How the units are linked:
at | + & $ ~
sb | zg ds ng lg
gs | zt fs ns zz
zg | gt nb dr ng
gj | hf bn zg sb
pn | mb mn qh sm
dr | ch rz fr bn
sz | rg zr lh pj
ng | dr bz bn rm
tg | jf fl md mq
bz | rz td sg qg
zt | qg tz rn ns
zb | qt zg pc qb
tz | dj mb hq mm
th | rq bb fs mh
bs | dz qm cl qd
md | sm fq jh mr
rq | lt tt tz fs
mp | qm lp nh gt
qt | qd gt ql pc
nj | mh tg tp jt
jp | jg gj zb rz
fs | tz pn mm hr
ld | fp zc rg sz
mr | jh jl fl gm
dz | fq sz jl cl
pc | ql dr hf gj
gm | fl gb dz bs
bn | fr sg nb ds
hq | dt gs cz tt
ds | nb mc bz bq
tb | mn fp nj fq
fp | lz mr tg rg
pm | zh qt nl lp
lg | ng bq rm dt
qh | gs mh zz fb
mb | sc th gs qh
lz | bb jh jf tg
bq | bz lt qg zt
zh | zc qd zr nl
ql | qs ch mp hf
hr | mm sm bb lz
jt | tp mq fp ld
qd | cl nh qs ql
gb | ld zh sz qm
qm | sz nl pj nh
jl | jt lh ld gb
lt | td cz dj tz
sc | bq rq zt gs
gt | nh jp ch dr
dj | lg sc dt hq
rg | tg gm mq lh
nb | jp cm rz bz
ms | bs mp qd qt
tt | cz zz mb pn
mc | cm dt td lt
rn | mc hq lt rq
rm | bn qg ds mt
qg | sg dj mc rn
zc | mr cl gm zr
jh | fb jt tb fl
fq | nj rg jt jl
zz | ns hr th mn
mt | ds rn bq sc
td | sb mt lg dj
cz | mt ns sc mb
lh | mq bs zc zh
cm | gj rm sb td
rz | zb sb qb sg
ns | rn mm rq th
qs | gb pm qm mp
fr | lp qb jp nb
nh | pj jg pm ch
lp | nl pc jg jp
mh | fs jf hr tp
qb | pc ng gj cm
dt | rm zt mt cz
mn | th lz mh nj
fb | zz tp mn tb
pj | lh ms zh pm
ch | pm zb lp fr
hf | mp fr gt zg
mm | hq qh tt bb
nl | zr ql ms jg
fl | tb ld fq dz
jg | ms hf qt zb
tp | hr md lz fp
jf | pn tb sm md
zr | gm qs bs ms
cl | jl pj gb qs
sm | qh nj fb jh
mq | md dz mr zc
bb | tt fb pn jf
sg | qb lg cm mc

The rows follow the links: the fewer symbols apart two units are, the more alike their rows tend to be.

Here are some units, each with a row of numbers. One shown again gets a slightly different row.
qd: [  89  -15 -156   74 -181 -114  151  -98  117    1  -13   83   15   41   60  -79    7   64  -26  -51  186  -80  -92   64 -282  -47  -66  -65  125  -55  -19   24  171   91  155  130   11  100    4  -16   31   73]
sc: [ -77  -78  100  -14  118   74 -154   44  -90  -19   50 -104   -8    0   -7   87   36  -92   41   91 -203  103  136  -79  193   12   18  -21 -141   52  -61   -2 -185 -108 -190 -131  -13 -206  -51  -10   35  -74]
zb: [  -2 -127  -39   76 -136  -90  -37 -104  111  -23   22  -38  -47  121   96 -197   59  -35   32   84  101   25  -49   85 -142  181 -228  -59  122   91   16  172   -3   25 -221   79  105  -25   13  -49  -30   58]
rz: [ -64    6  -15   -6  -81  -76  -39  -40   94   37   90 -155  -13  -12   91 -114    3 -128   13  128  -39   59    6  121   19  300 -265  -52   63   68  119  177  -58   15 -111    8   99 -126  -18 -104  -68   15]
mr: [  52  -20   42    5   60   49   18   14  -49  -45 -120  191  -45   88 -101  -53   -2  169   -6 -146  175  -75 -105  -63  -48 -170  189  128   59  -13  -29  -97  100   34  -14   80  -25  275   80  116  -22   52]
jf: [  33   81   17  -45  114   81   50   84 -106    3  -46   83   41  -83  -91  187  -41   66  -29 -102  -51  -48   35  -98   70 -252  245   44 -112 -102  -62 -187   32  -16  214  -61 -116   46  -16   59   62  -51]
jt: [  57  -37   33   17   70   59   25   16  -69  -52 -128  187  -24   80  -97    8    6  162    1 -151  127  -73  -70  -94  -50 -248  232   95   21  -25  -80 -130   84    4   11   53  -53  219   52  120   22   35]
qt: [  65 -146 -130  121 -188 -111   63 -136  118  -37   -3   48  -18  130   92 -135   81   33   15   19  157  -25  -56   42 -296   -5 -142 -106  112   25  -78   91   87   41  -66  112   47   10   -1  -20   49   76]
zr: [  72   78 -102    8 -100  -67  147  -37   87   31  -53  108    6    2   -3  -94  -35   98  -41 -109  214 -106 -145   73 -179  -11   -2   36  136  -45   70   -6  184  104  186  135   12  209   54   14  -45   80]
gb: [  55   98  -43  -15  -46  -37  120  -16   56   14  -84  125  -12   10  -46  -97  -46  118  -41 -121  216 -106 -164   62 -117    1   34   96  147  -37   89  -21  174   97  139  128   18  266   78   42  -68   76]
lg: [ -42  -10  -42   14  -45  -32  -37   -7   25   25  120 -179   53  -83   99   79    9 -170   12  146 -206   92  144   27   50  115 -155 -145  -98   -5  -20   64 -117  -54    9  -99   10 -294  -92 -111   58  -73]
bn: [ -62   18  -21   -7  -77  -67  -33  -29   83   55  105 -176   10  -45  102  -71   -9 -144    4  148  -90   59   29  108   46  291 -256  -71   35   46  110  164  -71   10  -65  -17   83 -169  -30 -108  -52  -14]
rn: [ -59  -95   71   -2   72   56 -131   31  -71  -23   61 -117    1    2   26  107   34 -111   46  113 -216  106  148  -73  147    1  -11  -63 -143   46  -79   14 -183 -105 -165 -134  -13 -247  -67  -27   56  -90]
mc: [ -43  -45  -29   13  -25  -16  -53   -9    3   16  111 -160   45  -58   92  103   24 -158   22  137 -205   89  151   -3   52   68 -120 -140 -109    8  -47   49 -127  -73  -11 -105  -10 -309  -98  -89   71  -74]
gt: [  24 -158  -72  102 -160 -102    0 -118  122  -41    9   10  -45  145   93 -187   79   -6   36   53  132   10  -48   65 -219   98 -195  -81  123   75  -36  132   38   25 -180   99   82   -6   12  -35   10   68]
nh: [  85 -100 -158  107 -191 -121  104 -122  120  -28  -10   74    0   92   88 -108   54   48   -3  -13  164  -48  -66   51 -306  -42 -105 -106  109  -11  -75   58  126   61   40  118   28   39   -8  -30   64   71]
mp: [  83 -115 -148  113 -196 -124   89 -133  127  -31   -4   59    3  107   91 -116   62   37    4    6  160  -43  -62   44 -310  -32 -126 -108  106   -7  -77   67  120   56    2  120   25   30   -7  -25   64   68]
ns: [ -90   19  162  -76  185  106 -153   95 -118    1   14  -83  -18  -45  -55   85  -14  -63   27   42 -178   73   95  -59  289   39   73   72 -116   45   27  -24 -168  -86 -143 -128  -13  -92   -2   22  -37  -77]

Each walk starts at a row. The symbols on each line, taken left to right, move it on to the next unit.
Each answer is a row, close to the row of the unit it stands for.
[  58    5    8    4   89   69   42   48  -98  -38  -87  143   13   -1  -84  123  -15  122  -19 -127   25  -48    4 -119  -18 -292  263   53  -71  -70 -116 -178   67  -17  118  -14  -94  116   13   94   74  -12]
$ & ~ $ & + $: [  58  -33   25   17   70   63   25   20  -74  -52 -119  187  -24   74  -98   29   11  161   -3 -146  110  -74  -57 -101  -46 -270  241   84    1  -32 -100 -144   80    3   29   39  -67  196   56  119   33   24]
+ ~ & + & $ $: [  63  -23   14    7   77   66   34   40  -92  -46  -99  172   -5   43  -92   80    3  142  -11 -143   69  -64  -18 -115  -41 -293  255   66  -40  -57 -114 -165   65  -13   76   14  -91  156   29  104   53   10]
[  54  -27   24   13   80   65   31   21  -90  -45 -113  186  -11   57  -93   58   11  151   -8 -143   91  -65  -44 -107  -50 -282  250   72  -20  -41 -105 -157   74   -2   46   24  -78  180   35  112   46   22]
& & ~ +: [  45   10   41   -7   47   39   36   14  -23  -34 -122  178  -45   83  -91  -85   -7  167   -7 -146  199  -79 -134  -30  -48 -127  164  143   96   -1    8  -69  112   52   -7   94   -8  295   95  117  -46   65]
~ & & ~ &: [  54 -149 -118  115 -182 -110   46 -133  123  -43    1   41  -24  141   97 -149   77   21   24   33  154  -16  -51   49 -277   15 -151 -101  122   42  -69   97   73   39  -95  105   53    9   -1  -24   42   75]
[  80   54 -123   33 -136  -90  153  -70  106   16  -40   98   14    6   16  -88  -26   85  -38  -85  198  -89 -120   76 -223  -20  -39  -10  132  -57   38   -1  182  106  191  132    8  169   34    0  -10   81]
+ + + + ~ & ~: [  42   31   37  -15   46   32   39    5  -19  -24 -125  173  -45   75  -91  -98  -15  160  -15 -145  201  -82 -136  -14  -40 -100  148  144  102   -2   27  -59  117   51   -8  105   -3  301   92  108  -57   69]
~ ~ + $: [  46   80    0  -27    3   -4   83   -1   20    8 -104  142  -33   40  -76 -108  -42  141  -27 -132  214 -102 -165   38  -70  -29   81  132  134   -7   81  -32  145   84   67  115   13  304   92   80  -79   79]
[  44   59    9  -35  102   84   48   72 -105  -15  -58   96   32  -65  -89  180  -36   79  -22 -112  -38  -53   31 -108   45 -271  255   35 -103  -92  -87 -191   41  -22  202  -48 -110   62  -12   74   71  -43]
$ $ ~ ~: [  59  -19   45    8   65   46   24    8  -51  -41 -124  192  -49   92  -97  -38    3  168   -8 -152  158  -73  -93  -77  -54 -209  199  118   48   -4  -47 -108   99   17  -11   70  -31  254   72  117  -12   50]
$ $ ~ ~: [  53   93  -32  -18  -31  -26  104   -8   41   19  -94  131  -19   15  -56 -108  -45  127  -36 -128  210  -98 -161   49  -90   -8   49  111  141  -31   90  -14  159   98  115  129   22  282   78   52  -77   79]
[ -77  115  146 -117  197  120  -90  135 -120   39   -1  -60   14 -113  -90  122  -61  -39   -5   -8 -160   36   62  -40  311   23  126  103 -113   -8   82  -60 -111  -51   16 -117  -37  -24    6   28  -57  -71]
& $ ~ $: [  -6  132   46  -78  137   92   29  113 -113   25  -22   35   46 -136  -94  207  -65   30  -31  -82 -105  -24   56  -81  160 -169  221   59 -122  -89   -9 -170    1  -25  216  -87 -110   20  -22   43   29  -63]
$ & + ~ + ~: [   8  116   32  -67  130   91   38  100 -108   19  -28   45   45 -120  -88  198  -59   40  -26  -84  -91  -26   51  -87  122 -194  232   53 -127  -91  -28 -182   10  -20  215  -72 -111   29  -17   41   41  -65]
[ -72  134  128 -112  188  119  -62  133 -123   39    1  -54   13 -125 -102  126  -76  -33  -14  -13 -154   29   53  -43  299   14  132   97 -110  -14   82  -84  -94  -43   46 -115  -44  -16    7   21  -57  -68]
& & $ ~ ~ +: [  55   44   12  -16   99   84   50   63  -98  -20  -65  113   25  -37  -87  157  -25   94  -22 -114  -10  -56   23 -111   23 -288  264   52  -99  -90  -99 -189   48  -21  176  -40 -113   83    3   76   71  -31]
+ + ~ & ~ ~: [  53  -28   37   10   68   59   22   10  -66  -51 -120  198  -39   88 -102  -11    8  167   -1 -151  144  -74  -82  -88  -55 -230  214  116   39  -19  -65 -113   90   18   -6   58  -45  245   68  115    8   40]
[ -38  159   90 -120  177  114  -12  128 -117   40   -5  -25   30 -154  -97  167  -85  -14  -30  -37 -141    8   52  -49  259  -52  173   88 -112  -57   61 -117  -57  -29  142 -106  -70    2   -6   28  -25  -68]
$ + & $: [ -86  107  158 -115  193  117 -102  119 -119   28    8  -69    7  -98  -84  111  -57  -50   -5   -1 -164   42   61  -51  310   37  118  108 -110    2   76  -56 -124  -57  -25 -121  -26  -25    8   30  -61  -74]
+ & $ + $ $: [ -49  -91   42   13   42   33 -113   10  -50  -14   82 -119   21  -10   46  111   48 -122   38  128 -217  102  166  -62  105    5  -43 -105 -145   33  -86   10 -166  -99 -128 -122  -19 -274  -85  -44   73  -72]
[  70   74 -116   24 -114  -80  161  -56   97   30  -48  101    9    3   11  -91  -29   87  -31  -89  208  -98 -141   82 -202  -18  -26   17  135  -60   62    2  187  103  192  131   13  200   39    7  -25   79]
~ ~ + $ +: [  55   94  -56   -7  -63  -50  131  -19   65   21  -71  116   -9   -5  -38 -104  -44  110  -39 -115  212 -102 -154   74 -132   -3   15   73  141  -42   82  -10  182  105  155  133   16  254   62   33  -63   77]
$ ~ $ ~ ~ ~ &: [ -50  -35   -6   17  -88  -77  -50  -51   97   25   74 -125  -29   34   87 -152   19 -102   20  121    5   52  -23  111  -11  296 -259  -39   88   86  107  190  -48   25 -165   26  113  -93    4  -79  -68   26]
